Below is a small trained network, with its code and all its weights. Each question gives an input and a class and asks what happens when units are switched off, that is, made to give their printed mean instead of their output.

import numpy as np


def w(rows, s, z=0):
    codes = np.array(rows[::2]) - 128.0
    scale = np.full(codes.shape[1], s)
    scale[-1] = z or s
    return codes * scale


def f(y):
    return np.maximum(y, 0)


def log_softmax(a):
    a = a - a.max(-1, keepdims=True)
    return a - np.log(np.exp(a).sum(-1, keepdims=True))


def net(x, mask):
    res = np.array(x, float).reshape(1, 5) / 4 @ E
    y = f(res @ A[0][:, :-1].T + A[0][:, -1])
    res = res + np.where(mask, y, B[0][:, -1]) @ B[0][:, :-1]
    return log_softmax(res[-1] @ U[:, :-1].T + U[:, -1])


A, B = {}, {}
E = w([
[101,151,111,219,133,130,88,143,193],'x0',
[90,225,251,99,130,214,62,227,185],'x1',
[46,132,166,94,234,200,210,55,49],'x2',
[236,117,153,8,161,72,255,60,224],'x3',
[88,53,122,128,223,128,198,88,190],'x4',
],0.0077)
A[0] = w([
[170,2,51,95,116,94,182,191,135,234],'N0',
[99,158,76,191,11,44,78,164,88,222],'N1',
[212,238,72,168,165,31,164,124,158,252],'N2',
[95,112,9,217,111,147,159,165,7,221],'N3',
[23,239,236,133,126,143,77,124,56,251],'N4',
[68,110,190,53,228,182,200,89,125,199],'N5',
[126,176,206,105,128,146,151,59,203,161],'N6',
[126,122,103,164,186,15,167,175,163,212],'N7',
[44,128,206,42,101,244,133,154,160,251],'N8',
[141,114,22,64,108,84,166,143,107,223],'N9',
],0.009,0.0034)
B[0] = w([
[181,198,146,168,97,52,163,63,114,210],'N0',
[98,134,91,82,25,87,116,86,110,218],'N1',
[163,157,223,81,31,210,108,77,123,198],'N2',
[64,46,138,115,129,112,56,37,85,215],'N3',
[132,80,7,179,105,160,178,198,65,245],'N4',
[200,83,120,159,215,170,137,148,99,255],'N5',
[140,77,181,97,164,226,184,11,174,194],'N6',
[133,117,126,97,94,198,73,38,237,183],'N7',
[157,151,150,218,127,169,202,197,114,233],'N8',
[207,139,194,147,152,2,98,55,120,194],'N9',
],0.0085,0.015)
U = w([
[185,122,160,95,195,219,154,159,156,229],'0',
[81,52,95,137,132,95,21,52,51,11],'1',
[101,149,86,202,123,120,99,224,91,94],'2',
[199,72,121,156,221,2,159,58,50,94],'3',
[210,135,172,70,47,53,98,57,192,255],'4',
],0.0083,0.0021)

Each question gives the input, the list of numbers given to net, and the class t.
The units are the neurons (one row each of A and B). Each row of codes is followed by its name. A weight is (code - 128) times the scale printed after its matrix; where a second scale follows, it is the last column's (A, B and U).
mask holds one flag per neuron, in row order. A switched-off neuron (its flag False) gives its mean, the last column of its row in B, instead of its output. The means were averaged over made-up inputs and are rounded, as every weight is.
A unit's drop is (log p(t) with every unit on - log p(t) with that unit switched off) / (log p(t) with every unit on - log p(t) with every unit switched off).
The circuit of an input: a set's keep is (log p(t) with only the set's units on - log p(t) with every unit switched off) / (log p(t) with every unit on - log p(t) with every unit switched off). Starting from all 10 units, units are removed one at a time, each time the one whose removal leaves the highest keep (on an exact tie, the one counted first), for as long as the keep stays at least 0.8.
circuit, biggest first: the units of the circuit, biggest drop first
k most important neurons: the k neurons with the biggest drops, biggest first
drop when u is switched off: that unit's drop, to one decimal
input [3,-1,-6,-3,3], class 4: circuit, biggest first	(N4)
input [-8,3,4,-5,4], class 2: circuit, biggest first	(N4 N8)
input [-1,-4,1,1,-1], class 4: circuit, biggest first	(N4 N5)
input [-5,-7,-4,-3,8], class 4: 3 most important neurons	(N7 N5 N4)
input [5,-2,2,1,-5], class 1: circuit, biggest first	(N0 N8)
input [6,-8,4,-3,6], class 1: 3 most important neurons	(N3 N7 N8)
input [-5,2,2,-2,2], class 2: 3 most important neurons	(N6 N2 N7)
input [-5,-4,-3,0,2], class 4: 2 most important neurons	(N5 N4)
input [-6,-6,0,-5,3], class 1: 2 most important neurons	(N3 N5)
input [3,-5,6,-3,4], class 1: 2 most important neurons	(N3 N8)
input [-5,5,3,0,-4], class 2: 3 most important neurons	(N4 N2 N7)
input [0,3,3,2,-5], class 0: 2 most important neurons	(N1 N6)
input [-3,-8,-5,-2,1], class 4: drop when N5 is switched off	0.0
input [-1,7,3,-5,7], class 2: drop when N2 is switched off	0.2
input [-3,-8,-3,-6,3], class 1: circuit, biggest first	(N3)
input [2,8,3,1,-8], class 2: drop when N4 is switched off	0.5
